Below are the code and all the weights of a small trained network. Each question names an input and a target symbol and asks about switching units off, where a switched-off unit gives its printed mean instead of its output.

import numpy as np


def w(rows, s, z=0):
    codes = np.array(rows[::2]) - 128.0
    scale = np.full(codes.shape[1], s)
    scale[-1] = z or s
    return codes * scale


def f(y):
    return y / 2 * (1 + np.tanh(0.7978845608 * (y + 0.044715 * y**3)))


def softmax(a):
    e = np.exp(a - a.max(-1, keepdims=True))
    return e / e.sum(-1, keepdims=True)


def log_softmax(a):
    a = a - a.max(-1, keepdims=True)
    return a - np.log(np.exp(a).sum(-1, keepdims=True))


def net(x, mask):
    ids = ['Φαβγδζλμπ'.index(c) for c in x.split()]
    T = len(ids)
    res = E[ids] + P[:T]
    u = 0
    for l in range(3):
        r = res
        for j in range(2):
            rows = slice(3 * j, 3 * j + 3)
            q, k, v = (r @ M[l][rows].T for M in (Q, K, V))
            z = softmax(np.where(np.tri(T) > 0, q @ k.T / 3**0.5, -1e9)) @ v
            o = O[l][rows]
            res = res + np.where(mask[u + j], z, o[:, -1]) @ o[:, :-1]
        u += 2
        y = f(res @ A[l][:, :-1].T + A[l][:, -1])
        res = res + np.where(mask[u : u + 4], y, B[l][:, -1]) @ B[l][:, :-1]
        u += 4
    return log_softmax(res[-1] @ U[:, :-1].T + U[:, -1])


Q, K, V, O, A, B = {}, {}, {}, {}, {}, {}
E = w([
[81,22,144,160],'Φ',
[81,52,58,37],'α',
[135,236,224,94],'β',
[25,171,245,180],'γ',
[205,108,161,201],'δ',
[97,70,200,216],'ζ',
[53,139,105,100],'λ',
[144,61,93,149],'μ',
[138,176,172,3],'π',
],0.015)
P = w([
[100,150,22,117],'0',
[83,33,206,125],'1',
[98,30,200,159],'2',
[96,21,207,160],'3',
[104,15,210,167],'4',
[102,28,203,183],'5',
[110,10,209,178],'6',
[116,1,207,186],'7',
],0.0056)
Q[0] = w([
[209,87,178,148],'L0H1',
[148,155,120,117],'L0H1',
[141,108,143,92],'L0H1',
[196,161,130,133],'L0H2',
[163,97,103,118],'L0H2',
[50,14,255,83],'L0H2',
],0.013)
K[0] = w([
[132,68,181,124],'L0H1',
[160,57,115,148],'L0H1',
[152,130,88,85],'L0H1',
[78,133,174,146],'L0H2',
[125,159,164,97],'L0H2',
[124,229,7,129],'L0H2',
],0.014)
V[0] = w([
[12,129,65,90],'L0H1',
[99,151,17,166],'L0H1',
[136,57,76,222],'L0H1',
[98,236,169,2],'L0H2',
[104,110,236,229],'L0H2',
[163,35,241,88],'L0H2',
],0.0043)
O[0] = w([
[182,112,109,116,178],'L0H1',
[151,65,188,132,42],'L0H1',
[146,132,152,45,95],'L0H1',
[136,226,38,173,203],'L0H2',
[126,134,143,75,3],'L0H2',
[2,133,158,123,117],'L0H2',
],0.0084,0.0029)
A[0] = w([
[112,169,58,188,71],'L0N1',
[99,90,233,255,199],'L0N2',
[190,171,143,133,253],'L0N3',
[120,187,208,157,4],'L0N4',
],0.0096,0.0044)
B[0] = w([
[113,182,109,163,142],'L0N1',
[174,168,72,50,248],'L0N2',
[225,164,254,136,155],'L0N3',
[120,37,133,236,143],'L0N4',
],0.009,0.011)
Q[1] = w([
[208,9,126,68],'L1H1',
[158,159,78,165],'L1H1',
[129,109,194,13],'L1H1',
[134,113,172,166],'L1H2',
[158,107,95,53],'L1H2',
[142,149,115,73],'L1H2',
],0.012)
K[1] = w([
[49,211,175,55],'L1H1',
[112,92,129,120],'L1H1',
[115,255,138,244],'L1H1',
[74,134,148,49],'L1H2',
[99,104,151,100],'L1H2',
[53,116,71,207],'L1H2',
],0.0082)
V[1] = w([
[101,80,159,85],'L1H1',
[101,100,123,197],'L1H1',
[94,208,128,123],'L1H1',
[97,123,160,1],'L1H2',
[66,101,179,62],'L1H2',
[71,135,165,164],'L1H2',
],0.0099)
O[1] = w([
[112,204,40,154,114],'L1H1',
[99,119,138,169,5],'L1H1',
[58,162,195,124,164],'L1H1',
[182,182,2,113,252],'L1H2',
[83,196,98,106,136],'L1H2',
[116,94,235,129,18],'L1H2',
],0.0082,0.0039)
A[1] = w([
[211,254,221,76,3],'L1N1',
[174,215,17,156,133],'L1N2',
[87,48,164,62,245],'L1N3',
[195,130,64,227,197],'L1N4',
],0.0072,0.0051)
B[1] = w([
[100,117,11,173,190],'L1N1',
[111,91,145,80,254],'L1N2',
[141,161,92,184,154],'L1N3',
[132,108,189,149,180],'L1N4',
],0.012,0.013)
Q[2] = w([
[143,254,127,177],'L2H1',
[125,109,191,132],'L2H1',
[113,221,95,59],'L2H1',
[119,3,154,104],'L2H2',
[71,141,101,83],'L2H2',
[126,181,182,141],'L2H2',
],0.0094)
K[2] = w([
[123,52,60,107],'L2H1',
[149,172,75,175],'L2H1',
[182,12,180,183],'L2H1',
[168,103,56,124],'L2H2',
[119,174,72,115],'L2H2',
[166,127,95,200],'L2H2',
],0.011)
V[2] = w([
[96,1,115,99],'L2H1',
[61,12,140,200],'L2H1',
[26,143,64,107],'L2H1',
[225,198,127,131],'L2H2',
[110,126,210,79],'L2H2',
[162,218,177,212],'L2H2',
],0.0066)
O[2] = w([
[74,51,210,121,186],'L2H1',
[44,56,71,113,100],'L2H1',
[49,157,96,216,161],'L2H1',
[253,212,113,154,112],'L2H2',
[156,160,196,25,93],'L2H2',
[118,133,7,37,4],'L2H2',
],0.0059,0.011)
A[2] = w([
[145,201,222,104,118],'L2N1',
[96,2,75,110,66],'L2N2',
[201,233,138,130,185],'L2N3',
[74,97,158,144,1],'L2N4',
],0.0076,0.0077)
B[2] = w([
[147,148,148,209,138],'L2N1',
[178,150,102,96,253],'L2N2',
[78,193,172,147,217],'L2N3',
[81,129,64,254,117],'L2N4',
],0.0092,0.0038)
U = w([
[249,135,66,170,162],'Φ',
[187,179,130,88,183],'α',
[91,158,193,146,165],'β',
[118,172,31,104,150],'γ',
[129,128,100,255,95],'δ',
[148,35,155,202,132],'ζ',
[103,41,8,151,2],'λ',
[142,64,71,100,100],'μ',
[52,91,142,140,182],'π',
],0.0095,0.005)

Each question gives the input, a string of symbols that net reads in full, and the target symbol t.
The units are the heads (3 rows each of Q, K, V and O) and the neurons (one row each of A and B). Each row of codes is followed by its name. A weight is (code - 128) times the scale printed after its matrix; where a second scale follows, it is the last column's (O, A, B and U).
mask holds one flag per unit, layer by layer, with each layer's heads first. A switched-off unit (its flag False) gives its mean, the last column of its rows in O or B, instead of its output. The means were averaged over made-up inputs and are rounded, as every weight is.
A unit's drop is (log p(t) with every unit on - log p(t) with that unit switched off) / (log p(t) with every unit on - log p(t) with every unit switched off).
The circuit of an input: a set's keep is (log p(t) with only the set's units on - log p(t) with every unit switched off) / (log p(t) with every unit on - log p(t) with every unit switched off). Starting from the 12 units with the biggest drops (on a tie, the unit counted first), units are removed one at a time, each time the one whose removal leaves the highest keep (on an exact tie, the one counted first), for as long as the keep stays at least 0.8.
units of the circuit, in order: the units of the circuit, biggest drop first
most important unit: the unit with the biggest drop
k most important neurons: the k neurons with the biggest drops, biggest first
top k neurons in layer l: the k neurons of layer l with the biggest drops, biggest first
heads that matter: for each layer, one digit per head in row order, 1 if its drop is at least 0.15 and else 0, layers parted by /
input π ζ μ Φ μ μ, target δ: units of the circuit, in order -> [L0H2; L1N4]
input λ β α Φ β δ π β, target Φ: units of the circuit, in order -> [L0H2; L2H2]
input π ζ π γ π, target δ: heads that matter -> 01 / 11 / 00
input α μ π μ π α, target ζ: units of the circuit, in order -> [L2H2; L1N2; L1H2]
input δ λ α δ δ, target α: most important unit -> L0N2
input γ π π γ π λ π γ, target γ: units of the circuit, in order -> [L2H2; L1H2]
input γ α π, target γ: units of the circuit, in order -> [L1H2; L1N1; L0H2]
input γ ζ γ, target γ: 3 most important neurons -> [L0N2; L1N2; L1N4]
input Φ β α, target π: units of the circuit, in order -> [L0H2; L1N1; L2H1]
input β γ ζ ζ π, target λ: 2 most important neurons -> [L1N1; L1N3]
input λ μ δ μ, target Φ: units of the circuit, in order -> [L0H2; L2H1]
input α π ζ α, target ζ: units of the circuit, in order -> [L2H2; L1H2]
input π λ α λ, target δ: units of the circuit, in order -> [L0H2; L1H2; L0N2; L1N2]
input α λ λ, target ζ: most important unit -> L0H1
input β μ μ α λ β, target λ: top 2 neurons in layer 0 -> [L0N2; L0N3]
input α μ β, target δ: units of the circuit, in order -> [L0N3; L1N1]
input δ λ λ, target α: heads that matter -> 01 / 01 / 10
input μ β α λ, target μ: heads that matter -> 01 / 10 / 10
input μ β μ Φ, target μ: 3 most important neurons -> [L0N2; L1N1; L1N4]
input α π μ ζ π π ζ μ, target ζ: 2 most important neurons -> [L1N2; L1N4]
